Rows, each with the band of its hidden value
In the rows, 128 means zero.
[211 178 121  73 145 138 139 124 115 155 115 117 138 133  95 121 134 125
 144 117 177 125 122 131 124 141 186 141 122 139  59 126  98  95]	tutem
[146   1 113  89 136 136 134 136 131 114 119 121 129 127 173 113 139 107
 162 105 143 131 109 127 132 159 120 142  73 125 140 115 165 123]	tek
[127 173 135  97 140 119 141 125 116 142 129 128 130 127  89 136 124 169
 141 135 188 128 132 130 123 101 172 129 173 129   5 147  87  89]	tutem
[113  98 160  81 111 151 106 121 132 108 113 125 132 129 116 114 123 136
 127 141 128 136 135 134 118 134 149 144  94 130 205 176 137 134]	tutem
[106 169 152  72 127 138 127 126 113 121 125 123 138 130  87 121 119 169
 125 149 165 137 140 134 120  94 194 137 144 128 124 193 106  93]	tutem
[142 173 129 118 134 125 118 128 112 146 134 125 137 128  84 135 131 155
 118 131 162 131 135 124 126 109 170 122 159 128  26 153  92  90]	tutem
[124  26 151  67 112 146  99 119 131 104 109 120 134 133 111 110 123 123
 137 146 112 130 131 136 110 143 160 143  73 137 203 156 129 136]	Kat
[176 182 123 126 150 134 139 134 112 149 136 121 140 128  93 132 133 129
 130 129 171 127 131 123 134 113 174 120 142 129   7 139  90  91]	tutem
[100  51 153  99 120 142 117 125 123 105 126 122 137 128 127 115 127 140
 127 152 140 137 135 133 124 114 157 139  99 126 196 180 130 128]	Kat
[169 134 110 105 143 124 138 129 127 140 118 125 123 132 141 126 138 123
 150  99 154 122 111 132 131 154 113 137 131 131  71  87 143 113]	Kat
[187 117 115  98 142 131 145 134 122 145 120 122 130 130 131 124 143 116
 152 104 175 117 113 129 133 145 145 134 119 131  71 122 126  99]	Kat
[194  73 109 106 154 135 158 152 107 134 126 119 141 126 161 117 147 104
 157 104 171 118 108 125 143 141 147 127  73 121   1 125 133 108]	tek
[148  19 136  87 118 139 112 131 129 102 116 118 138 129 131 111 130  94
 130 124 118 134 120 135 120 150 140 142  59 134 238 146 157 145]	tek
[133   9 127  72 131 142 129 135 125 103 119 122 135 129 172 111 139 124
 150 119 145 129 116 132 128 137 129 150  88 123 184 137 158 126]	tek
[113  23 141  93 121 138 120 130 130  98 123 127 132 128 159 110 127 123
 140 133 120 130 132 134 122 131 122 141  96 125 208 151 156 143]	Kat
[184  48 105 111 149 142 157 150 111 118 132 120 140 124 172 122 146 108
 132 105 171 127 110 125 151 126 106 126  92 117  36 117 150 113]	tek
[174 203 138  96 145 142 136 126 110 150 124 121 142 132 102 128 131 138
 135 117 176 123 130 130 121 118 193 131 107 132  42 163  91  80]	tutem

[118 132 113 132 113 106 143 177 112 135 114 105 126 130 108  86 150 102
 105  42 133 140 127]	Kal
[120 136 138 125  93 131 125 136 129 132 142 130 139 126 106 137 118 160
 104 137 144 107 148]	Bel
[144 144 139 131 115 157 118  20 113 131 121 139 136 115 145 126 154 142
 125 211 130 120 140]	nit
[131 161 108 133 131 127 136 118  98 129 109 128 127 134  89 128 169 150
 117 118 113 130 142]	Kal
[113  99 153 125  97 142 137 132 125 129 144 130 131 136 147 123 147 160
 110 135 124 121 162]	Bel
[115 119 154 124 118 103 151  82 123 128 172 125 122 144 152  93 129 153
 124 188 113 135 145]	nit
[120  90 127 123 133 102 128  81 130 120 149 120 128 120 169  98 143 119
 133  80 133 144 139]	Kal
[127 131 150 117 108 147 129 123 137 128 159 126 125 131 238 110 138 185
 110 219 120 116 167]	Kal
[ 98  92 163 135 128 133 122  93 110 117 159 120 148 123  87  79 131  56
 155  82 146  93  89]	nit
[120  98  91 129 160 127  95 128 126 116 111 116 135 107 132 114 144  37
 145   1 138 133  91]	nit
[111 106 126 133 154 106 113  69 114 115 137 126 142 118 100  97 140  74
 161  73 135 122 104]	Kal
[121 112 112 115 163  92 104 106 155 119 141 122 125 117 249 108 128 135
 142 125 127 144 145]	Kal
[133  81 119 131 123 121 120  78 114 125 117 122 129 117 151 100 168 122
 129  57 126 153 149]	Bel
[124 173 126 124 142 187 119 132 128 131 144 120 128 119 213 106 156 108
 115 214 129  95 114]	Bel
[109 140 149 140 106 121 132 154 121 131 132 118 139 129 124  83 152 132
 121 132 141 112 141]	Kal
[ 98 102 145 117 151  82 100 103 154 108 183 127 140 121 147 122  87 121
 148  72 139 115 124]	Bel
[123 130 126 127 143 115 117  90 123 119 140 130 134 122 123 124 126 125
 141 148 123 119 121]	Kal
[115 121 138 124 104 125 143 126 125 128 148 131 131 138 158 117 137 176
 120 192 125 127 164]	nit
[117  67 116 130 129 151 117 103 114 119 125 126 135 121 144 115 173 114
 134  64 123 134 143]	nit
[138 162 113 136 155  98 107  34 112 126  80 126 143 108 158  82 166 107
 152 175 137 140 138]	Bel
[112 136 121 132 152 120 123  89 106 116 147 117 136 124  58 101 132  66
 144  80 129 111  83]	nit
[129 101 113 127 135 190 107 133 110 121 127 133 131 119 166 142 180 122
 116  87 125 116 139]	nit
[112  97 121 125 141 110 112 129 127 119 140 122 136 124 143 118 139 109
 132  62 129 132 130]	nit
[120 202 156 125 117  73 155  78 119 136 142 131 132 145 158  94 133 209
 125 255 113 123 170]	Kal
[140 199 163 128 106 117 153  41 116 141 147 137 127 140 100 112 106 165
 129 255 121 116 131]	Bel
[133 114  88 123 170 100 126  55 117 122 138 120 114 126 196 117 156 144
 133 134  96 160 139]	Kal
[ 91 124 114 125 164 105  96 207 121 114 116 112 143 119 228  62 206 113
 133  91 125 122 160]	nit

New part:
[140 118 148 110 127 104 178 130 131 108 152 108  83 120 208 132 127 125]	Rop
[161 155 120 135 119 141 145 126  57 150 175 113  95 124  98 111 124 133]	Pas
[114 158 117 125 117 148 161 135  95 126 141 101 104 146 174 128 124 153]	Rop
[112  55 151 130 132 100 112 113 125 115 118 160 114 141 223 134 140  83]	Nodul
[134  84 119 127 148 141 100 104 188  99 106 146 177 130 154 134 126 148]	Nodul
[159  77 125 109 144 150 120 100 171 113  80 142 178 164 175 130 138 113]	Rop
[159  86 130 115 150 135 129  99 185 107 111 134 185 135 151 130 134 129]	Nodul
[169 118 117 128 140  98 104 131 190 118 115 154  71 161 137 123 114 155]	Nodul
[140 165 140 133 135 135 136 136  87 122 126 157 115 103  43 131 111 132]	Pas
[146  93 144 143 132 136  83 146 188 105  91 177   1  69 223 136 133 154]	Rop
[ 91 158 146 136 115 128 135 107 112 138 154 127 103 150  86 136 118 122]	Nodul
[116 118 155 125 123  83 177 109  84 139 161 121 158 155  95 130 136  80]	Nodul
[119  92 124 144 138 135 118 141 116 140 104 128  27 190 179 131 110 146]	Pas
[137 154 156 140 132 146 132 141 111 120 128 134 182 104  65 114 135 119]	Pas
[129 162 142 133 131 150 117 145  81 125 106 160 126 128  15 132 116 120]	Pas
[154 132 123 142 124 159 103 123  74 140 145 139  28 135 129 115 127 153]	Pas
[147 131 136 133 118 116 126 157 125 125 106 144  25 100 121 136 132 128]	Rop
[121  95 146 148 138 103 127 129  81 119 151 148 130  75 188 119 142 125]	Nodul
[132 120 139 126 141 103 118 107 208 125 136 108 191  74  97 127 144 143]	Pas
[ 89 111 147 143 137 126 146 115 184 111 125 113 161 141 175 113 131 145]	Pas
[107 127 149 135 128 123 149 122 157 113 131 110 252 123 143 110 141 103]	Pas
[120  90 157 120 140 152 147 123 157 118 131 161  69  38 127 118 149 178]	Rop
[141 143 128 128 124 139 115 127  61 160 143 113  64 187   1 121 128 149]	Pas
[152  90 153 113 137 108 153 129 183  93 143 132  46  96 251 132 130 143]	Rop
[150 101 106 117 131 134 127 132 127 132 144  99 155 109 223 136 130  63]	Rop
[184 136 127 102 135  90 117 129 163 138 123 123 171 134 164 120 125  94]	Nodul
[147  58 140 131 125 134 128 131 176 109 138 140 152  66 174 117 145 170]	Nodul
[176 105 128 115 143 150 148 101 130 126 105 121 170 142 139 120 138 128]	Rop
[162 152 136 112 128 135  85 123 161 134 132 124 191  98 202 122 124 102]	Nodul
[118  79 152 131 133  88 133 115 100 121 142 145 134 124 192 128 142  92]	Nodul
[131 113 142 121 140 102 123 103 193 131 138 103 164 101  82 126 141 143]	Pas
[183 145 137 108 136 115 101 121 169 135 134 122 177  94 201 115 128 106]	Nodul
[146 125 136 126 135 129 113 117 118 150 143 116  69 158  19 121 130 159]	Pas
[ 83 125 138 140 130 116 158 121 143 127 121 106 170 193 119 119 123 137]	Pas
[142  69 129 143 146 142 101 133 139 127 107 143   7 141 254 129 115 143]	Rop
[136  78 149 129 156 116  86  92 255 107 124 140 112  61 165 125 143 179]	Pas
[112 134 141 130 124 150  96 146 108 122  88 149 184 154  66 132 130  88]	Pas
[ 93 125 116 156 131 131  89 147  74 122 132 149 142 113 151 128 129 150]	Nodul
[ 99 113 110 145 140 144  83 128 151 108 115 148 165 132 124 136 121 159]	Nodul
[ 91  98 145 140 136 126 132 111 198 106 117 122 200 149 196 116 136 134]	Pas
[146 122 145 104 123  92 181 138 124 117 155 102  97 143 169 134 128 108]	Rop
[122 135 130 138 130 110 104 123 197 125 115 116 172  45 128 128 143 146]	Pas
[170  89 118 129 141 142 131 133 132 129 148 107 109  88 224 127 129  96]	Rop
[129 115 103 145 116 118 108 146 164 121 118 145 108 157  80 128 116 177]	Nodul
